Below are the code and all the weights of a small trained network. Each question names an input and a class and asks about switching units off, where a switched-off unit gives its printed mean instead of its output.

import numpy as np


def w(rows, s, z=0):
    codes = np.array(rows[::2]) - 128.0
    scale = np.full(codes.shape[1], s)
    scale[-1] = z or s
    return codes * scale


def norm(h):
    return h / np.sqrt((h * h).mean(-1, keepdims=True) + 1e-5)


def f(y):
    return np.maximum(y, 0)


def log_softmax(a):
    a = a - a.max(-1, keepdims=True)
    return a - np.log(np.exp(a).sum(-1, keepdims=True))


def net(x, mask):
    res = np.array(x, float).reshape(1, 3) / 4 @ E
    u = 0
    for l in range(2):
        y = f(norm(res) @ A[l][:, :-1].T + A[l][:, -1])
        res = res + np.where(mask[u : u + 3], y, B[l][:, -1]) @ B[l][:, :-1]
        u += 3
    return log_softmax(norm(res)[-1] @ U[:, :-1].T + U[:, -1])


A, B = {}, {}
E = w([
[121,150,65,111,3],'x0',
[25,29,34,45,159],'x1',
[164,53,178,147,103],'x2',
],0.0016)
A[0] = w([
[76,100,224,145,197,50],'L0N0',
[161,3,219,122,94,8],'L0N1',
[149,32,181,166,72,28],'L0N2',
],0.005,0.0015)
B[0] = w([
[95,140,164,56,2,243],'L0N0',
[152,200,131,179,219,254],'L0N1',
[110,221,50,40,123,233],'L0N2',
],0.0046,0.002)
A[1] = w([
[49,242,56,149,227,6],'L1N0',
[248,159,192,246,104,211],'L1N1',
[132,178,254,52,211,226],'L1N2',
],0.0035,0.0011)
B[1] = w([
[254,180,144,183,164,208],'L1N0',
[66,26,85,78,186,251],'L1N1',
[131,164,74,152,73,251],'L1N2',
],0.0053,0.0031)
U = w([
[230,247,79,109,185,180],'0',
[45,2,57,61,220,178],'1',
[70,168,142,44,13,193],'2',
[155,132,124,155,106,99],'3',
[171,51,255,179,132,2],'4',
[164,67,251,177,131,6],'5',
],0.0061,0.0049)

Each question gives the input, the list of numbers given to net, and the class t.
The units are the neurons (one row each of A and B). Each row of codes is followed by its name. A weight is (code - 128) times the scale printed after its matrix; where a second scale follows, it is the last column's (A, B and U).
mask holds one flag per neuron, layer by layer. A switched-off neuron (its flag False) gives its mean, the last column of its row in B, instead of its output. The means were averaged over made-up inputs and are rounded, as every weight is.
A unit's drop is (log p(t) with every unit on - log p(t) with that unit switched off) / (log p(t) with every unit on - log p(t) with every unit switched off).
The circuit of an input: a set's keep is (log p(t) with only the set's units on - log p(t) with every unit switched off) / (log p(t) with every unit on - log p(t) with every unit switched off). Starting from all 6 units, units are removed one at a time, each time the one whose removal leaves the highest keep (on an exact tie, the one counted first), for as long as the keep stays at least 0.8.
units of the circuit, in order: the units of the circuit, biggest drop first
unit that matters most: the unit with the biggest drop
top k neurons: the k neurons with the biggest drops, biggest first
top k neurons in layer l: the k neurons of layer l with the biggest drops, biggest first
input [5,-7,0], class 1: unit that matters most -> L1N1
input [-8,1,-5], class 2: units of the circuit, in order -> [L0N0, L0N1]
input [-5,-3,-1], class 2: units of the circuit, in order -> [L0N0, L1N0]
input [2,-5,-3], class 1: top 2 neurons -> [L1N1, L0N2]
input [-6,-8,-4], class 1: units of the circuit, in order -> [L1N1, L0N2, L0N1]
input [-6,4,-2], class 2: units of the circuit, in order -> [L0N0, L1N1]
input [4,3,4], class 0: units of the circuit, in order -> [L0N0, L0N1, L1N1]
input [-7,-8,0], class 1: top 4 neurons -> [L1N1, L1N0, L0N2, L1N2]
input [7,-3,8], class 0: top 2 neurons -> [L0N2, L0N1]
input [4,-5,0], class 1: top 2 neurons -> [L1N1, L0N0]
input [-8,4,-4], class 2: top 4 neurons -> [L0N0, L1N1, L0N1, L1N2]
input [-8,-3,6], class 2: units of the circuit, in order -> [L0N0, L1N2]
input [-6,5,-6], class 0: top 2 neurons in layer 1 -> [L1N1, L1N0]
input [2,4,-6], class 0: top neuron in layer 0 -> [L0N0]
input [-8,7,2], class 2: units of the circuit, in order -> [L0N0, L1N1]
input [-4,-7,-5], class 1: top 4 neurons -> [L1N1, L0N2, L0N1, L1N0]
input [-4,-7,6], class 1: top 2 neurons -> [L1N1, L1N0]
input [4,0,8], class 0: top 2 neurons in layer 0 -> [L0N2, L0N1]
input [2,-6,5], class 1: top 3 neurons -> [L1N1, L1N0, L0N0]
input [-1,4,-8], class 0: units of the circuit, in order -> [L1N0]
